Below is a small trained network, with its code and all its weights. Each question gives an input and a target symbol and asks what happens when units are switched off, that is, made to give their printed mean instead of their output.

import numpy as np


def w(rows, s, z=0):
    codes = np.array(rows[::2]) - 128.0
    scale = np.full(codes.shape[1], s)
    scale[-1] = z or s
    return codes * scale


def f(y):
    return y / 2 * (1 + np.tanh(0.7978845608 * (y + 0.044715 * y**3)))


def softmax(a):
    e = np.exp(a - a.max(-1, keepdims=True))
    return e / e.sum(-1, keepdims=True)


def log_softmax(a):
    a = a - a.max(-1, keepdims=True)
    return a - np.log(np.exp(a).sum(-1, keepdims=True))


def net(x, mask):
    ids = ['ΛΞΨαμσ'.index(c) for c in x.split()]
    T = len(ids)
    res = E[ids] + P[:T]
    u = 0
    for l in range(3):
        q, k, v = (res @ M[l].T for M in (Q, K, V))
        z = softmax(np.where(np.tri(T) > 0, q @ k.T / 2**0.5, -1e9)) @ v
        res = res + np.where(mask[u], z, O[l][:, -1]) @ O[l][:, :-1]
        u += 1
        y = f(res @ A[l][:, :-1].T + A[l][:, -1])
        res = res + np.where(mask[u : u + 12], y, B[l][:, -1]) @ B[l][:, :-1]
        u += 12
    return log_softmax(res[-1] @ U[:, :-1].T + U[:, -1])


Q, K, V, O, A, B = {}, {}, {}, {}, {}, {}
E = w([
[156,104,145,181],'Λ',
[153,158,104,159],'Ξ',
[137,251,94,138],'Ψ',
[133,143,131,110],'α',
[128,105,151,122],'μ',
[113,163,131,82],'σ',
],0.018)
P = w([
[79,53,130,221],'0',
[176,115,154,129],'1',
[141,92,2,37],'2',
[253,145,117,67],'3',
[151,157,192,130],'4',
[72,142,69,91],'5',
[248,146,120,66],'6',
[147,174,189,145],'7',
[45,143,82,100],'8',
[242,144,116,67],'9',
[141,186,186,157],'10',
],0.0085)
Q[0] = w([
[101,140,46,135],'L0H1',
[134,201,246,147],'L0H1',
],0.011)
K[0] = w([
[97,103,234,18],'L0H1',
[202,255,10,235],'L0H1',
],0.0049)
V[0] = w([
[81,254,37,186],'L0H1',
[93,51,105,196],'L0H1',
],0.0048)
O[0] = w([
[157,202,222,134,253],'L0H1',
[112,122,125,255,50],'L0H1',
],0.0065,0.0023)
A[0] = w([
[70,94,148,149,119],'L0N1',
[162,87,136,13,255],'L0N2',
[158,66,149,144,149],'L0N3',
[73,142,154,178,162],'L0N4',
[47,2,124,98,180],'L0N5',
[231,147,83,53,234],'L0N6',
[80,96,147,178,120],'L0N7',
[65,106,63,214,113],'L0N8',
[153,59,169,155,85],'L0N9',
[248,81,179,113,197],'L0N10',
[128,61,174,211,74],'L0N11',
[86,92,129,134,149],'L0N12',
],0.0084,0.0048)
B[0] = w([
[130,57,104,72,123],'L0N1',
[142,177,96,193,230],'L0N2',
[188,184,64,126,141],'L0N3',
[40,65,123,167,136],'L0N4',
[13,63,73,130,157],'L0N5',
[159,204,112,133,255],'L0N6',
[176,67,87,95,125],'L0N7',
[202,50,116,107,132],'L0N8',
[175,139,121,67,130],'L0N9',
[255,195,111,159,209],'L0N10',
[205,96,117,101,133],'L0N11',
[117,114,66,101,128],'L0N12',
],0.0065,0.0078)
Q[1] = w([
[252,138,86,76],'L1H1',
[142,128,215,244],'L1H1',
],0.003)
K[1] = w([
[128,197,80,90],'L1H1',
[131,26,164,254],'L1H1',
],0.004)
V[1] = w([
[171,123,89,2],'L1H1',
[100,82,162,139],'L1H1',
],0.0078)
O[1] = w([
[163,197,4,112,157],'L1H1',
[97,83,253,76,1],'L1H1',
],0.007,0.005)
A[1] = w([
[200,184,139,138,120],'L1N1',
[144,151,166,175,196],'L1N2',
[60,139,71,144,195],'L1N3',
[155,115,139,168,253],'L1N4',
[139,82,55,176,177],'L1N5',
[174,17,145,169,99],'L1N6',
[36,86,116,95,162],'L1N7',
[162,131,37,123,198],'L1N8',
[74,167,113,81,143],'L1N9',
[135,109,97,186,195],'L1N10',
[162,76,254,155,222],'L1N11',
[84,160,88,95,84],'L1N12',
],0.01,0.0031)
B[1] = w([
[155,195,187,128,252],'L1N1',
[102,197,179,128,171],'L1N2',
[98,68,137,165,154],'L1N3',
[77,194,76,100,157],'L1N4',
[66,105,128,2,160],'L1N5',
[137,132,113,38,142],'L1N6',
[161,66,235,115,143],'L1N7',
[155,133,120,151,219],'L1N8',
[202,62,169,146,146],'L1N9',
[105,164,50,109,153],'L1N10',
[51,224,115,37,139],'L1N11',
[186,5,137,139,148],'L1N12',
],0.007,0.016)
Q[2] = w([
[245,121,55,173],'L2H1',
[61,210,255,134],'L2H1',
],0.0064)
K[2] = w([
[60,77,149,11],'L2H1',
[110,254,165,173],'L2H1',
],0.0057)
V[2] = w([
[55,231,105,98],'L2H1',
[125,94,24,2],'L2H1',
],0.0059)
O[2] = w([
[142,116,71,224,187],'L2H1',
[162,2,107,110,254],'L2H1',
],0.009,0.012)
A[2] = w([
[159,61,112,139,116],'L2N1',
[133,135,246,130,91],'L2N2',
[80,72,83,61,202],'L2N3',
[163,105,137,99,39],'L2N4',
[220,147,135,161,203],'L2N5',
[138,146,131,158,128],'L2N6',
[168,96,132,110,44],'L2N7',
[178,121,194,63,41],'L2N8',
[164,164,136,74,4],'L2N9',
[149,156,133,140,188],'L2N10',
[174,123,64,127,241],'L2N11',
[141,132,119,179,109],'L2N12',
],0.012,0.0024)
B[2] = w([
[108,166,145,171,211],'L2N1',
[252,233,95,3,149],'L2N2',
[196,144,189,178,213],'L2N3',
[55,216,110,80,172],'L2N4',
[89,31,158,111,255],'L2N5',
[131,116,169,127,174],'L2N6',
[52,175,59,128,182],'L2N7',
[49,168,40,67,161],'L2N8',
[93,128,166,46,173],'L2N9',
[70,100,188,121,192],'L2N10',
[119,113,71,205,205],'L2N11',
[116,64,107,151,166],'L2N12',
],0.0065,0.025)
U = w([
[175,176,46,150,181],'Λ',
[254,103,131,152,129],'Ξ',
[50,156,164,193,152],'Ψ',
[121,50,204,83,190],'α',
[65,161,77,17,2],'μ',
[177,185,180,30,133],'σ',
],0.0078,0.0029)

Each question gives the input, a string of symbols that net reads in full, and the target symbol t.
The units are the heads (2 rows each of Q, K, V and O) and the neurons (one row each of A and B). Each row of codes is followed by its name. A weight is (code - 128) times the scale printed after its matrix; where a second scale follows, it is the last column's (O, A, B and U).
mask holds one flag per unit, layer by layer, with each layer's heads first. A switched-off unit (its flag False) gives its mean, the last column of its rows in O or B, instead of its output. The means were averaged over made-up inputs and are rounded, as every weight is.
A unit's drop is (log p(t) with every unit on - log p(t) with that unit switched off) / (log p(t) with every unit on - log p(t) with every unit switched off).
The circuit of an input: a set's keep is (log p(t) with only the set's units on - log p(t) with every unit switched off) / (log p(t) with every unit on - log p(t) with every unit switched off). Starting from the 12 units with the biggest drops (on a tie, the unit counted first), units are removed one at a time, each time the one whose removal leaves the highest keep (on an exact tie, the one counted first), for as long as the keep stays at least 0.8.
units of the circuit, in order: the units of the circuit, biggest drop first
most important unit: the unit with the biggest drop
k most important neurons: the k neurons with the biggest drops, biggest first
k most important neurons of layer l: the k neurons of layer l with the biggest drops, biggest first
input α Λ Λ μ μ α, target Ξ: units of the circuit, in order -> [L2N8 L2N4 L2N7]
input Ψ Ξ μ Ψ μ Ψ Ψ σ σ Ψ, target Ψ: units of the circuit, in order -> [L2H1 L1N1 L2N10 L2N2]
input α Ξ σ α Ξ Ψ α μ Ψ α, target α: most important unit -> L2N5
input σ Ψ Ψ Ψ μ μ μ σ Λ, target Λ: units of the circuit, in order -> [L2N5 L2N10 L2N9]
input μ Λ Ψ Ψ Ψ Ψ Λ Ψ α, target Λ: units of the circuit, in order -> [L2N5 L2N10]
input σ σ μ, target Λ: units of the circuit, in order -> [L2N5 L2N10]
input Ψ Λ Λ Ξ μ μ μ μ Λ Λ, target Ψ: units of the circuit, in order -> [L2H1 L2N2]
input Ψ μ μ Ξ Ξ Λ Ψ, target Ψ: 2 most important neurons -> [L1N11 L2N10]
input μ μ μ μ σ μ σ Ψ Ψ Ξ, target μ: 3 most important neurons -> [L0N5 L1N1 L1N7]
input α Ξ Ψ μ μ α Ξ, target α: 4 most important neurons -> [L2N5 L1N1 L2N9 L2N10]
input Ψ μ μ Ψ μ μ μ σ μ σ Λ, target σ: 2 most important neurons -> [L2N2 L1N1]
input σ Λ Ψ μ α μ α, target σ: 2 most important neurons of layer 0 -> [L0N10 L0N3]
input σ μ μ Ξ, target σ: 2 most important neurons of layer 2 -> [L2N9 L2N7]
input μ μ μ Λ μ μ, target α: 3 most important neurons -> [L0N5 L1N7 L0N10]
input Ξ α μ Λ σ α μ α Λ, target Ξ: 2 most important neurons -> [L2N3 L1N1]
input Ψ μ μ μ σ, target σ: 3 most important neurons -> [L2N2 L1N1 L0N5]
input σ μ μ Ψ μ σ μ Λ Λ, target Ξ: most important unit -> L2N3
input μ μ Ψ Ψ μ Ψ μ μ σ, target Λ: 3 most important neurons of layer 2 -> [L2N5 L2N7 L2N10]
input Ξ Ψ Λ μ, target Ξ: 4 most important neurons of layer 0 -> [L0N6 L0N4 L0N8 L0N10]
input Ξ Λ Ψ μ σ μ μ Ξ σ, target Ξ: 2 most important neurons -> [L2N5 L2N10]
input μ Λ Λ α μ α μ σ Ψ Ψ σ, target σ: most important unit -> L0H1
input Ξ Ψ Ξ Ψ α, target σ: 3 most important neurons -> [L2N2 L2N11 L1N12]
input μ Ξ μ Ψ, target μ: 3 most important neurons -> [L2N8 L1N1 L0N5]
input α μ μ σ, target α: 3 most important neurons -> [L2N5 L1N1 L0N5]
input μ Ψ σ σ Ψ μ Ξ μ α Ψ μ, target σ: 3 most important neurons -> [L2N2 L2N11 L0N5]
input Ξ Ψ μ Λ μ μ μ μ Ψ μ, target Ξ: 2 most important neurons -> [L1N11 L1N6]
input Λ σ Ψ μ Ξ Λ μ, target Λ: 2 most important neurons of layer 2 -> [L2N11 L2N7]
input μ Ξ μ σ, target μ: 2 most important neurons -> [L0N5 L2N8]
